Group, then class
[ 12  -3  -8  20   2   1 -28   3  -5   4  10   8  42 -11   5  -2   6] : J B
[ -3  16  -6  -4  10   0 -14   2   3  -2   8  -8 -21  -5  -1   7   8] : M S
[-19   7   0  -3   9  -8  16   4  -5   2  -5  -7  -5  27  -4 -18  17] : G D
[ 11  16  -1   3   9   0  -5   2   5   1  27   3  12  -2 -12  -1  10] : M F
[-15   8 -13   8  13  -3   5  -1   0  11  28   5  14   1  -1   3  15] : M F
[-15  18  -9   1  10  -5   6   1  -4  12  23  14  37  -3   0  -3   9] : M F
[ 14  -8  -5  18   9   7 -18   0  -9   4   3  13  18   9   3  -5   6] : J B
[ 16   9 -14  22  19  -5 -20   1  -9   1   6   6  50  14  -9 -13  12] : J E
[-14  -3  -3   4   4  -6  -1   2  -2 -11   0   8 -13  14  -1 -19   3] : G D
[ -3   2 -15  16  10   1 -18   5  -4   4  28  15  45  10  -3  -7   8] : J E
[ -9  -6  -5   2   1  -3   1   5  -9  -2   0   7  17  11   8 -14  13] : G D
[ -9   6  -1   7  19 -11  15   3  -9  -2 -13  -6  12  16   5 -21  17] : G D
[  3 -27   2  -6   5   1  18   8 -13  -6 -18  -5   7  14  -2  -7   6] : K P
[-21  18  -3  -9  10 -14   9   2  -1   0 -10   4  12  22  -2  -7  13] : G N
[-23 -22  -2   1   3  -2   6   7   2  -1  -1  -9  -8   7  -3  -4   9] : K P
[  2 -16 -13  24  10   3 -24   3 -11   4  12  10  47   8  -5 -15   5] : J E
[-12 -20 -11  12  12   6 -24   5   2  -2   5  -7   4  10 -11  -5  -3] : K C
[ 7 13 -6 -2 12  1 -5  3  4 10 -1  2  9 -1 -2  5 11] : M S
[  2   9  -9  -5  15   3  -6  -1  12   9   6  -1   4   3 -12  -8   8] : M S
[ 7 19  0 16 18  2  3  0 -4 13 19 -6 25 11 -3  0 11] : M F
[-12   1   6  12  17  -6   2   5  -8  -3   4  14  -1  18  -1 -12  14] : G D

Group, then class
[ 6 -7  1  0 -4 -4 17  5 -1  4  4  1  6  4  2  8  9] : (21) NF
[  1   9   4   2  -2  -6  31  -6  14   2 -12   0   1  -4  -7  -4  11] : (21) JN
[ -1 -21   0   5  -7  -2   1   6  -3   9  -1  -3   3  10   6   9  -3] : (21) HR
[ -7  34   6 -15   8   2  28 -20  30  -5   5   5 -13 -16 -12 -23  22] : (17) Zq
[  6   7   2 -15   5  -7   5   7  -2  -7  10   7   3  -2   3   3  15] : (17) Zq
[  4   8   4 -20   6  -8  12   8   3  -8  15   4   0  -3   3   0  21] : (17) Zq
[  7 -18   0   2  -9  -6  17   4  -3  10  -2   0   7   5   6  13   2] : (21) JN
[  4 -19   5   7  -9   1  15  -1   1  15  -6   1   3   6   4  12   0] : (21) NF
[ 2 -5  5  4 -4 -7 26  3  5  5  7 -2 11  6  1  6 10] : (21) JN
[  8  -4  -5 -11   0  15  -7   6   0   4   3  16  -1  -7   8  13  14] : (17) NC
[  1   7   2 -14   4   0   6   1   5  -5   9   5  -4  -6   1  -1  16] : (17) Zq
[-2  2  3  5 -2  3 17 -9 11  5  0  1  0 -1 -3 -1 12] : (21) NF
[ 4 -5  2  0 -5 -5 28 -3  6  7  1  0  3  2  0  1  7] : (21) JN
[ -1 -13   1   8  -8   3  17  -4   7   9  -2   1   4   5   0   7   6] : (21) NF
[  3  -3   3   7  -2 -10  20   5   2   1   6  -2   9   5  -2   4   9] : (21) NF
[  1  10   6   7   1 -11  36   1  10  -4   9  -2  10   2  -7  -1  18] : (21) NF
[-5 -5  3  5 -5 -9 13  0  7  6  2 -6  4  6  1  1  5] : (21) HR
[-4 -5  4 -2 -6 -7 21  3  7  5  8 -3  2  6  1  3 14] : (21) JN
[  5 -19   2   6  -8 -11  15  10  -7   7   2  -5  10  13   5  11   0] : (21) JN
[  3   3   0 -11   3   2   3   8  -2  -4   9   9   2  -2   6   7  18] : (17) BR
[  3   4   1 -13   2   1   8   4   4   2   8   7   0  -3   4   5  20] : (17) BR
[-1 -8  2  2 -5 -8 14 -2  7  6  1 -5  2  3  4  1  2] : (21) HR
[  3 -16  -6 -10  -7  19 -15   5  -2  11  -7  11  -5   0  12  16   8] : (17) Zq
[  3  12   2 -20  10  -7   6  13  -3 -11  15   8   3  -3   4   5  22] : (17) NC
[ -4 -10   0   5  -9   4  25 -11  15  13  -4   0  -3   1   2   0   6] : (21) JN
[  6  34   9 -11  16 -23  30   4   6 -22  20   0   6  -9 -11 -15  26] : (17) Zq
[  7   1  -3 -14   3   7  -4   9  -1  -2   7  12  -1  -6   8   8  16] : (17) NC
[-1  4  5 13 -4 -6 26 -5 12  4  4 -3  3  2 -4 -1 11] : (21) JN
[ -1 -11   3   1  -7  -9  21   2   8   8   4  -5   6  10   0   6   8] : (21) JN
[  4  36  11 -21  15 -20  28  -1   9 -21  22   2   2  -9  -8 -15  31] : (17) Zq
[  0 -27  -5  13 -15  15  -5   0   4  21 -10   4   4   9   9  21  -3] : (21) NF
[-13  -1  -1  10  -9  14  12 -22  23  17  -9   2  -8   1  -5  -2   2] : (21) HR

Group, then class
[  9  19  14  10 -29  24  -9  -6  -5 -21  28  -4   2  20 -13 -12   6] : <18> <87>
[ -4  -2  19  14  11 -23   7  -3   3   0 -17   9  23  23 -21   1  12] : <23> <89>
[  4  -4 -12 -21  25  -3  -3   1   8  -7  13  -4 -29   9 -25  -2 -13] : <22> <93>
[  8   6  -2   1   7  19 -13  -8  -7  10  12  -1  -1  -1 -42  -1   1] : <28> <83>
[  0  -4  -3   1  21 -14  -4  -7   9   6   0  12  15   6 -46  -3   1] : <23> <89>
[-12  -1  30 -16  -3  13   0  -6  -9  -7  11  13 -22  23 -38  -2   4] : <22> <93>
[  4   4  -3   5  -3  11 -11  -3  -6  -6  30  -1 -18  -4  -8  -9   9] : <18> <87>
[ -6  -1   2  -1 -17  24  -2 -11  -2 -33  21   1  -6  17 -19  -6  14] : <18> <87>
[  7  -6   7 -15  12   6  -6   1   0  14  13  -3 -41 -28 -29 -11   1] : <22> <86>
[ 15   8 -11  -1  -4  13  -9   0  -5   3  15 -10  -2  30  -5 -10 -18] : <28> <79>
[  8 -13  27  -8 -11 -12  -8 -16  20 -17  45  21 -19  11 -45  -2  -6] : <22> <86>
[ 12  -3  25 -33   5  22  -3  -4   9   0  -7  25 -21 -19 -47  -1   3] : <22> <86>
[  9   1   4 -16  19 -17  -4  -5   5  -2  30  14 -15  14 -20  -6  13] : <22> <86>
[ -5  14   8  13  -3 -25  -7  -2  -2 -12  30  -4  -7  21  -7 -18  -5] : <18> <95>
[ -2   1   2   3  11  -4   2  -1   3  -8  -5   6  10  12 -27   5  -5] : <23> <89>
[  8   7  19  21 -24  -6   2  -7  -1  -2 -14   9   4 -15 -25  -2  -6] : <28> <83>
[ 12   8  30  36 -22  21 -25 -18  18  24  54  13  -4  13 -62 -17   2] : <18> <95>
[  9   5 -12  11   5  19 -13   8   0  28  19 -16 -15  14  -7   6 -14] : <28> <79>
[ -1   1 -14   9 -13  -3 -10  -6   5  -6  25  -7 -11  24 -18   2   4] : <18> <87>
[  8   4  24   4  22 -17  10   3  -9  -5  -1   4   5  12   9   9  -1] : <23> <89>
[  6  13  16 -14  12  -8  13   7  -4  -5 -37   7  11 -19   9  -3  -3] : <23> <89>
[  1   0  17  -7 -38  -8  -5   3 -15 -26   6   8  31 -10  14 -10  20] : <18> <87>
[  8  11  29   7  14   8   2   0  19  13  10  22  11  -3 -36 -15   3] : <23> <89>
[  5   0 -50  32  24   2 -28 -10  31  13  62 -31 -18  62 -26  16 -10] : <28> <79>
[  0   9  11  12 -14 -33  -6   4  -1 -12  29 -11  -2  24  24 -15 -13] : <18> <95>
[  4  13   5  -1  -5  -5  -3 -11   3 -16 -11  12   8  21 -43  -5  11] : <23> <89>
[  6   1 -16   4 -11  -5  -9   0  -5 -29  20 -15  -6  28  -9   6 -11] : <28> <79>
[  1   7  18  15   4 -11  18  -4  -9  -7 -13  10   5  14  -4  11  11] : <23> <97>
[ 11   6   8  15  -7 -20   5  -2  -5   1  -7 -10  12  -1  11  -4  -4] : <28> <83>
[  4   6  19  14 -15 -11  -9   0  -4 -14  32   3  11  18   3 -17   1] : <18> <95>
[  0   4  27  14 -15  -9  -5  -5  11 -22  26   3   0   3   1  -6 -13] : <18> <95>
[  2   2 -20   8   5 -26 -14   2   1 -17  35 -17  -4  36  25  -3  -7] : <18> <95>
[  4  11  -2   2   0  10 -13  -3   3  -7  33  -3   1   3   8 -26  -7] : <18> <95>
[ 13  -2  14 -16   4   0  -8  -9   9   4  12  13 -14  16 -34  -2  -9] : <22> <86>
[  2   2  -2   0 -25  20 -10  -4  -2 -20  18  -9   0  -5  -4  -7   8] : <18> <87>
[  2   9   4  -2  15 -25   2   3  -6   2 -21  -2  13  29   5   4   8] : <23> <97>
[  9   1 -17  19  -2  10 -16  -8  11 -10  30 -14   2  36  -8   4 -25] : <28> <79>
[  6   5 -12   4 -14   1  -9  -3  15 -11   9  -1   9  22 -19   1  -2] : <28> <79>
[  5  -6  -3 -21   2 -10 -11  -2  21  -7  16  10 -22  -3 -28  10   2] : <22> <86>
[-13   7  -2  14 -10 -16 -12  -5 -18 -10   8 -10  -5  18   7 -11   1] : <28> <83>
[  1   4  21   2 -18  10  -5  -9  10  -4  16   0 -14  10 -22 -14  -2] : <18> <87>
[  2  -3   4  14  23   2   4  -7   0  -5   7   5  20  35 -21  17  14] : <23> <97>
